Here is a tiny trained network, its code and every weight. The questions are about switching its units off for an input and a class, where a switched-off unit gives its printed mean instead of its output.

import numpy as np


def w(rows, s, z=0):
    codes = np.array(rows[::2]) - 128.0
    scale = np.full(codes.shape[1], s)
    scale[-1] = z or s
    return codes * scale


def f(y):
    return np.maximum(y, 0)


def log_softmax(a):
    a = a - a.max(-1, keepdims=True)
    return a - np.log(np.exp(a).sum(-1, keepdims=True))


def net(x, mask):
    res = np.array(x, float).reshape(1, 6) / 4 @ E
    y = f(res @ A[0][:, :-1].T + A[0][:, -1])
    res = res + np.where(mask, y, B[0][:, -1]) @ B[0][:, :-1]
    return log_softmax(res[-1] @ U[:, :-1].T + U[:, -1])


A, B = {}, {}
E = w([
[136,216,129,36,55,177,32,3,110,80,153,194],'x0',
[120,116,126,120,126,137,124,136,137,129,137,129],'x1',
[127,131,131,129,124,131,129,125,121,129,125,120],'x2',
[47,33,45,155,181,186,192,40,7,113,142,213],'x3',
[46,179,222,201,22,86,144,242,47,34,177,196],'x4',
[246,91,145,64,24,210,207,185,69,197,33,188],'x5',
],0.0047)
A[0] = w([
[160,185,166,104,103,86,95,182,204,133,159,69,137],'N1',
[46,30,40,149,188,201,220,48,23,125,140,211,107],'N2',
[175,102,75,112,162,139,120,110,197,178,146,58,59],'N3',
[207,96,148,70,73,189,194,186,102,181,32,162,2],'N4',
[172,199,152,89,90,115,62,114,178,118,108,115,83],'N5',
[28,175,110,164,212,78,57,103,194,84,185,77,17],'N6',
[104,61,120,206,209,82,212,192,144,158,130,71,65],'N7',
[186,94,61,70,217,143,95,43,208,199,104,58,124],'N8',
[177,99,93,84,175,126,132,90,187,205,118,91,66],'N9',
[149,197,122,51,84,171,49,38,117,120,119,174,69],'N10',
[190,181,180,96,104,130,77,182,211,140,111,75,92],'N11',
[192,181,168,127,125,89,96,185,209,146,124,48,65],'N12',
[232,97,128,72,45,185,192,179,90,198,72,163,2],'N13',
[38,166,108,184,245,12,34,84,207,66,219,26,28],'N14',
[75,26,31,168,198,161,185,40,38,130,146,206,102],'N15',
[198,201,192,92,116,81,71,194,230,149,108,60,99],'N16',
[175,51,115,193,162,104,223,235,150,202,58,72,69],'N17',
[88,109,125,203,195,94,172,198,154,144,135,80,49],'N18',
[133,67,108,208,151,92,216,201,149,152,110,82,112],'N19',
[190,93,59,74,216,163,110,36,200,198,96,85,123],'N20',
[63,169,222,217,50,84,141,222,69,39,201,186,134],'N21',
[196,163,162,101,113,88,80,169,210,143,110,60,76],'N22',
[189,187,179,117,124,88,90,172,222,151,106,53,83],'N23',
[86,78,127,211,209,53,167,192,174,156,132,60,28],'N24',
[100,205,131,42,108,130,36,11,123,84,178,173,46],'N25',
[76,61,78,143,150,162,188,48,44,120,126,218,145],'N26',
[138,213,127,24,43,157,21,1,109,96,151,195,70],'N27',
[63,113,82,183,189,90,124,73,125,55,171,132,150],'N28',
[225,82,149,50,45,189,189,199,82,196,43,186,53],'N29',
[177,128,67,91,213,143,123,50,197,173,112,66,101],'N30',
[41,183,227,218,22,69,151,239,66,41,199,200,114],'N31',
[182,88,59,80,195,144,125,32,203,186,87,70,120],'N32',
[38,165,123,201,214,54,44,75,209,93,217,54,28],'N33',
],0.0051,0.0016)
B[0] = w([
[121,157,89,153,176,95,98,185,77,169,183,80,187],'N1',
[71,209,39,209,233,101,77,202,58,230,222,33,230],'N2',
[93,55,162,148,131,86,92,172,155,74,72,144,175],'N3',
[182,163,56,54,30,66,200,54,116,165,99,190,210],'N4',
[128,160,100,186,188,147,124,145,126,177,202,66,175],'N5',
[185,189,85,43,49,84,193,53,95,157,113,190,195],'N6',
[197,134,232,193,103,225,189,46,210,70,183,78,200],'N7',
[59,60,192,125,108,80,69,192,100,34,30,200,222],'N8',
[93,48,186,158,133,71,128,186,145,51,61,166,183],'N9',
[184,100,216,202,153,223,179,84,223,67,178,44,195],'N10',
[109,155,66,175,193,103,102,176,102,206,195,60,189],'N11',
[93,137,71,185,205,80,108,198,79,211,201,81,187],'N12',
[189,132,53,38,37,45,205,48,125,177,97,196,214],'N13',
[207,146,33,15,11,38,221,36,101,175,93,204,227],'N14',
[95,220,46,191,213,95,78,198,51,223,196,54,219],'N15',
[89,216,55,180,207,111,80,197,41,210,216,67,207],'N16',
[194,138,229,205,112,245,197,52,224,61,193,50,218],'N17',
[189,125,182,156,98,196,175,60,192,82,158,94,182],'N18',
[181,94,207,199,116,196,169,88,212,81,154,69,200],'N19',
[47,58,182,130,127,72,57,193,111,34,26,196,221],'N20',
[45,41,205,149,130,79,56,187,98,44,23,204,240],'N21',
[101,125,54,186,207,82,95,200,104,198,196,61,186],'N22',
[78,170,60,177,184,91,83,178,59,196,208,72,193],'N23',
[196,150,213,172,105,235,180,32,207,83,173,79,193],'N24',
[221,127,215,215,117,244,212,43,246,66,206,44,198],'N25',
[120,172,75,206,235,131,94,199,89,219,214,34,208],'N26',
[205,77,248,244,136,254,188,66,254,46,198,36,220],'N27',
[158,174,39,50,92,63,186,97,77,190,129,149,188],'N28',
[189,142,42,30,31,49,205,48,118,179,114,187,233],'N29',
[88,57,200,122,118,75,72,186,112,25,45,191,202],'N30',
[28,31,210,142,130,68,28,217,88,14,21,226,254],'N31',
[44,48,190,141,121,63,59,198,110,41,30,207,215],'N32',
[202,146,60,5,35,48,216,56,93,165,104,192,212],'N33',
],0.0047,0.0073)
U = w([
[9,55,205,136,140,69,20,214,87,21,1,237,128],'0',
[82,217,10,182,249,100,67,199,47,253,228,36,7],'1',
[221,175,21,6,22,58,221,19,102,192,86,221,221],'2',
[213,121,239,207,139,254,183,45,241,46,191,39,26],'3',
],0.0071,0.0015)

Each question gives the input, the list of numbers given to net, and the class t.
The units are the neurons (one row each of A and B). Each row of codes is followed by its name. A weight is (code - 128) times the scale printed after its matrix; where a second scale follows, it is the last column's (A, B and U).
mask holds one flag per neuron, in row order. A switched-off neuron (its flag False) gives its mean, the last column of its row in B, instead of its output. The means were averaged over made-up inputs and are rounded, as every weight is.
A unit's drop is (log p(t) with every unit on - log p(t) with that unit switched off) / (log p(t) with every unit on - log p(t) with every unit switched off).
The circuit of an input: a set's keep is (log p(t) with only the set's units on - log p(t) with every unit switched off) / (log p(t) with every unit on - log p(t) with every unit switched off). Starting from the 12 units with the biggest drops (on a tie, the unit counted first), units are removed one at a time, each time the one whose removal leaves the highest keep (on an exact tie, the one counted first), for as long as the keep stays at least 0.8.
units of the circuit, in order: the units of the circuit, biggest drop first
most important unit: the unit with the biggest drop
top k neurons: the k neurons with the biggest drops, biggest first
drop of u: that unit's drop, to one decimal
input [0,5,6,5,-4,3], class 1: top 4 neurons => (N2; N15; N31; N26)
input [-7,-5,-8,1,-1,5], class 3: units of the circuit, in order => (N17)
input [4,-7,1,3,0,-2], class 3: top 3 neurons => (N25; N27; N16)
input [8,8,6,1,2,-5], class 3: top 2 neurons => (N27; N25)
input [-2,7,-6,8,7,-5], class 1: top 3 neurons => (N2; N15; N26)
input [-8,-6,3,-1,7,0], class 3: top 4 neurons => (N17; N7; N24; N19)
input [4,0,-1,8,-8,5], class 0: top 2 neurons => (N20; N32)
input [8,-6,5,0,-2,-8], class 2: top 4 neurons => (N14; N33; N6; N28)
input [3,-6,-7,-7,7,-8], class 2: top 2 neurons => (N14; N33)
input [3,-8,4,6,-6,5], class 0: top 4 neurons => (N20; N32; N8; N30)
input [-1,0,2,4,4,5], class 2: top 2 neurons => (N29; N13)
input [8,4,-5,-1,4,-8], class 2: top 4 neurons => (N14; N33; N6; N28)
input [-4,8,5,-1,2,4], class 2: units of the circuit, in order => (N29; N4)
input [-6,5,6,-5,0,-2], class 3: most important unit => N24
input [7,-1,7,1,-5,2], class 3: top 3 neurons => (N27; N25; N10)
input [-8,-8,-5,4,-5,7], class 3: top 4 neurons => (N17; N19; N7; N14)
input [-2,-5,-3,5,4,4], class 1: top 2 neurons => (N2; N26)
input [-7,-3,-6,-5,1,-5], class 3: top 2 neurons => (N24; N7)
input [0,8,8,-1,1,2], class 2: drop of N27 => 0.1
input [-4,-5,2,5,-5,-3], class 0: units of the circuit, in order => (N32)
input [5,4,7,-8,-8,-5], class 0: drop of N3 => 0.2
input [-1,2,0,3,1,4], class 2: drop of N13 => 0.3
input [8,-3,-8,-8,2,-5], class 1: drop of N1 => 0.2
